Below is a small trained network, with its code and all its weights. Each question gives an input and a class and asks what happens when units are switched off, that is, made to give their printed mean instead of their output.

import numpy as np


def w(rows, s, z=0):
    codes = np.array(rows[::2]) - 128.0
    scale = np.full(codes.shape[1], s)
    scale[-1] = z or s
    return codes * scale


def f(y):
    return np.maximum(y, 0)


def log_softmax(a):
    a = a - a.max(-1, keepdims=True)
    return a - np.log(np.exp(a).sum(-1, keepdims=True))


def net(x, mask):
    res = np.array(x, float).reshape(1, 4) / 4 @ E
    y = f(res @ A[0][:, :-1].T + A[0][:, -1])
    res = res + np.where(mask, y, B[0][:, -1]) @ B[0][:, :-1]
    return log_softmax(res[-1] @ U[:, :-1].T + U[:, -1])


A, B = {}, {}
E = w([
[107,70,44,141,215,107,195,149,98],'x0',
[126,114,93,133,170,177,106,41,229],'x1',
[242,172,3,152,112,114,72,114,86],'x2',
[18,228,66,102,121,112,160,40,124],'x3',
],0.013)
A[0] = w([
[70,58,195,65,103,66,201,120,151,84],'N1',
[132,119,102,136,238,197,118,44,219,56],'N2',
[37,237,65,105,119,89,176,82,138,73],'N3',
[168,134,142,178,190,230,120,89,216,86],'N4',
[73,191,62,120,180,15,195,127,151,143],'N5',
[135,209,216,111,41,141,52,94,161,184],'N6',
[83,109,117,101,85,105,114,255,53,2],'N7',
[160,215,102,170,136,130,124,176,106,40],'N8',
[54,118,229,65,212,209,155,152,160,38],'N9',
[169,71,125,209,230,116,157,180,136,157],'N10',
[185,136,4,177,111,112,61,115,114,46],'N11',
[173,136,208,161,84,159,100,116,139,60],'N12',
[112,156,150,85,59,28,215,173,22,31],'N13',
[53,32,6,117,163,86,238,124,67,82],'N14',
],0.0096,0.005)
B[0] = w([
[157,144,36,103,64,51,133,60,190,202],'N1',
[71,98,168,47,162,214,216,159,92,223],'N2',
[156,59,118,235,146,129,80,209,216,246],'N3',
[81,87,169,48,156,147,148,210,139,201],'N4',
[166,131,159,187,169,122,60,162,216,218],'N5',
[114,208,147,183,215,123,150,98,100,252],'N6',
[108,61,154,111,157,200,200,167,137,189],'N7',
[55,58,64,135,134,125,174,56,165,173],'N8',
[116,96,87,115,2,59,104,64,112,216],'N9',
[210,217,141,215,186,126,36,158,154,210],'N10',
[89,50,36,112,54,81,144,51,90,235],'N11',
[236,183,125,173,163,135,103,135,117,183],'N12',
[97,48,177,71,199,189,232,144,124,214],'N13',
[122,216,146,147,187,134,152,19,95,239],'N14',
],0.0097,0.017)
U = w([
[48,34,172,18,143,222,223,138,78,3],'0',
[121,52,39,93,5,51,162,19,69,36],'1',
[179,78,160,205,111,133,58,185,141,167],'2',
[83,255,142,147,173,125,141,53,43,64],'3',
[94,164,140,134,167,73,121,140,72,178],'4',
],0.0098,0.0052)

Each question gives the input, the list of numbers given to net, and the class t.
The units are the neurons (one row each of A and B). Each row of codes is followed by its name. A weight is (code - 128) times the scale printed after its matrix; where a second scale follows, it is the last column's (A, B and U).
mask holds one flag per neuron, in row order. A switched-off neuron (its flag False) gives its mean, the last column of its row in B, instead of its output. The means were averaged over made-up inputs and are rounded, as every weight is.
A unit's drop is (log p(t) with every unit on - log p(t) with that unit switched off) / (log p(t) with every unit on - log p(t) with every unit switched off).
The circuit of an input: a set's keep is (log p(t) with only the set's units on - log p(t) with every unit switched off) / (log p(t) with every unit on - log p(t) with every unit switched off). Starting from the 12 units with the biggest drops (on a tie, the unit counted first), units are removed one at a time, each time the one whose removal leaves the highest keep (on an exact tie, the one counted first), for as long as the keep stays at least 0.8.
units of the circuit, in order: the units of the circuit, biggest drop first
most important unit: the unit with the biggest drop
top k neurons: the k neurons with the biggest drops, biggest first
drop of u: that unit's drop, to one decimal
input [1,4,8,7], class 1: most important unit -> N11
input [-1,-7,-8,-6], class 1: top 4 neurons -> [N1, N9, N2, N4]
input [-5,8,6,-8], class 0: top 3 neurons -> [N4, N2, N3]
input [5,3,1,7], class 2: top 2 neurons -> [N3, N5]
input [1,-6,-8,2], class 1: top 3 neurons -> [N1, N9, N2]
input [5,-6,-8,1], class 1: top 3 neurons -> [N1, N9, N2]
input [7,3,-7,3], class 1: top 3 neurons -> [N9, N1, N6]
input [-6,3,-6,-3], class 1: top 4 neurons -> [N9, N1, N14, N10]
input [4,5,0,5], class 0: top 2 neurons -> [N2, N10]
input [6,3,4,-5], class 3: units of the circuit, in order -> [N3, N14]
input [3,-2,3,4], class 2: top 3 neurons -> [N3, N5, N6]
input [4,4,7,-7], class 1: top 2 neurons -> [N11, N3]
input [-4,8,8,-5], class 0: top 3 neurons -> [N4, N2, N9]
input [-5,3,2,6], class 2: top 2 neurons -> [N3, N14]
input [-8,-6,-3,-6], class 3: units of the circuit, in order -> [N6]
input [-6,-2,1,-5], class 3: top 3 neurons -> [N3, N6, N5]
input [1,8,7,5], class 0: drop of N11 -> 0.0
input [-7,0,2,-3], class 3: drop of N3 -> 0.3
input [7,0,-5,0], class 3: drop of N11 -> 0.1
input [1,4,-7,7], class 1: units of the circuit, in order -> [N9]
